Below is a small trained network, with its code and all its weights. Each question gives an input and a class and asks what happens when units are switched off, that is, made to give their printed mean instead of their output.

import numpy as np


def w(rows, s, z=0):
    codes = np.array(rows[::2]) - 128.0
    scale = np.full(codes.shape[1], s)
    scale[-1] = z or s
    return codes * scale


def norm(h):
    return h / np.sqrt((h * h).mean(-1, keepdims=True) + 1e-5)


def f(y):
    return y / 2 * (1 + np.tanh(0.7978845608 * (y + 0.044715 * y**3)))


def log_softmax(a):
    a = a - a.max(-1, keepdims=True)
    return a - np.log(np.exp(a).sum(-1, keepdims=True))


def net(x, mask):
    res = np.array(x, float).reshape(1, 2) / 4 @ E
    u = 0
    for l in range(4):
        y = f(norm(res) @ A[l][:, :-1].T + A[l][:, -1])
        res = res + np.where(mask[u : u + 7], y, B[l][:, -1]) @ B[l][:, :-1]
        u += 7
    return log_softmax(norm(res)[-1] @ U[:, :-1].T + U[:, -1])


A, B = {}, {}
E = w([
[144,254,207,221,36,80],'x0',
[101,80,238,86,227,61],'x1',
],0.0065)
A[0] = w([
[87,192,148,173,119,105,37],'0.n0',
[84,40,91,3,97,150,190],'0.n1',
[36,184,148,200,63,86,132],'0.n2',
[166,159,42,144,54,234,48],'0.n3',
[106,145,197,132,49,131,2],'0.n4',
[39,164,172,165,168,86,131],'0.n5',
[174,191,52,131,96,234,154],'0.n6',
],0.0045,0.0088)
B[0] = w([
[183,90,171,170,220,156,109],'0.n0',
[231,248,209,165,111,159,255],'0.n1',
[220,154,165,93,252,166,181],'0.n2',
[68,200,98,5,45,153,144],'0.n3',
[118,113,135,188,164,119,105],'0.n4',
[196,192,170,36,88,189,158],'0.n5',
[131,66,186,42,53,86,200],'0.n6',
],0.004,0.0051)
A[1] = w([
[136,45,34,86,180,208,133],'1.n0',
[26,87,151,164,148,25,83],'1.n1',
[100,109,112,122,139,131,37],'1.n2',
[87,170,167,249,86,114,52],'1.n3',
[172,172,167,92,141,135,161],'1.n4',
[112,117,2,206,72,112,63],'1.n5',
[87,132,119,131,152,103,2],'1.n6',
],0.0079,0.0074)
B[1] = w([
[166,195,118,234,226,95,215],'1.n0',
[116,101,79,70,119,115,127],'1.n1',
[100,170,181,137,170,133,102],'1.n2',
[211,152,174,206,249,108,155],'1.n3',
[168,75,92,147,88,124,254],'1.n4',
[1,214,73,78,137,214,142],'1.n5',
[77,141,167,162,156,127,105],'1.n6',
],0.0085,0.0058)
A[2] = w([
[79,97,237,33,161,77,50],'2.n0',
[95,96,184,106,156,78,88],'2.n1',
[1,81,230,82,137,105,78],'2.n2',
[196,65,119,152,72,95,98],'2.n3',
[58,75,254,45,172,86,94],'2.n4',
[86,99,96,235,139,77,2],'2.n5',
[157,69,189,141,155,118,87],'2.n6',
],0.0076,0.0067)
B[2] = w([
[145,240,28,74,45,100,214],'2.n0',
[83,244,31,95,34,99,153],'2.n1',
[152,135,80,52,53,160,152],'2.n2',
[123,32,113,80,153,125,243],'2.n3',
[86,254,77,28,41,84,254],'2.n4',
[172,215,72,124,136,152,86],'2.n5',
[163,195,37,91,60,139,212],'2.n6',
],0.0084,0.0028)
A[3] = w([
[19,126,125,123,192,152,18],'3.n0',
[130,26,130,122,144,139,4],'3.n1',
[60,156,75,140,83,189,36],'3.n2',
[168,159,210,215,150,50,88],'3.n3',
[111,121,90,122,248,119,13],'3.n4',
[31,155,162,138,142,145,28],'3.n5',
[67,173,44,108,57,180,8],'3.n6',
],0.013,0.0036)
B[3] = w([
[253,230,165,143,200,65,120],'3.n0',
[30,119,72,169,83,164,165],'3.n1',
[120,119,96,22,96,44,174],'3.n2',
[178,152,133,203,232,182,254],'3.n3',
[198,135,225,233,149,184,184],'3.n4',
[241,239,58,87,139,66,116],'3.n5',
[123,143,130,7,128,8,228],'3.n6',
],0.013,0.0084)
U = w([
[239,191,196,222,221,169,211],'0',
[154,184,87,24,70,31,193],'1',
[58,38,61,185,58,186,188],'2',
[71,92,250,135,159,111,5],'3',
[56,101,255,128,166,122,5],'4',
[81,91,245,121,160,128,5],'5',
],0.018,0.016)

Each question gives the input, the list of numbers given to net, and the class t.
The units are the neurons (one row each of A and B). Each row of codes is followed by its name. A weight is (code - 128) times the scale printed after its matrix; where a second scale follows, it is the last column's (A, B and U).
mask holds one flag per neuron, layer by layer. A switched-off neuron (its flag False) gives its mean, the last column of its row in B, instead of its output. The means were averaged over made-up inputs and are rounded, as every weight is.
A unit's drop is (log p(t) with every unit on - log p(t) with that unit switched off) / (log p(t) with every unit on - log p(t) with every unit switched off).
The circuit of an input: a set's keep is (log p(t) with only the set's units on - log p(t) with every unit switched off) / (log p(t) with every unit on - log p(t) with every unit switched off). Starting from the 12 units with the biggest drops (on a tie, the unit counted first), units are removed one at a time, each time the one whose removal leaves the highest keep (on an exact tie, the one counted first), for as long as the keep stays at least 0.8.
units of the circuit, in order: the units of the circuit, biggest drop first
top k neurons: the k neurons with the biggest drops, biggest first
k most important neurons of layer l: the k neurons of layer l with the biggest drops, biggest first
drop of u: that unit's drop, to one decimal
input [-7,0], class 0: top neuron => (1.n0)
input [-8,-8], class 0: top 3 neurons => (1.n0 2.n4 3.n4)
input [6,-8], class 1: top 2 neurons => (1.n5 0.n1)
input [-2,3], class 2: top 3 neurons => (1.n4 0.n1 0.n6)
input [5,-6], class 1: top 3 neurons => (0.n1 1.n5 1.n0)
input [3,3], class 2: 2 most important neurons of layer 1 => (1.n4 1.n0)
input [3,4], class 1: top 3 neurons => (0.n1 1.n0 3.n3)
input [1,4], class 1: top 2 neurons => (1.n0 0.n1)
input [-6,-6], class 0: top 2 neurons => (1.n0 2.n4)
input [-4,5], class 1: top 3 neurons => (0.n1 0.n2 1.n3)
input [3,-1], class 2: 2 most important neurons of layer 1 => (1.n0 1.n4)
input [3,2], class 2: 2 most important neurons of layer 0 => (0.n1 0.n2)
input [-1,-2], class 2: drop of 0.n6 => 0.7
input [-8,-5], class 0: units of the circuit, in order => (1.n0)
input [4,5], class 1: drop of 0.n1 => 4.4
input [-7,-5], class 0: drop of 1.n0 => 6.5
input [-6,-3], class 0: drop of 1.n0 => 3.9
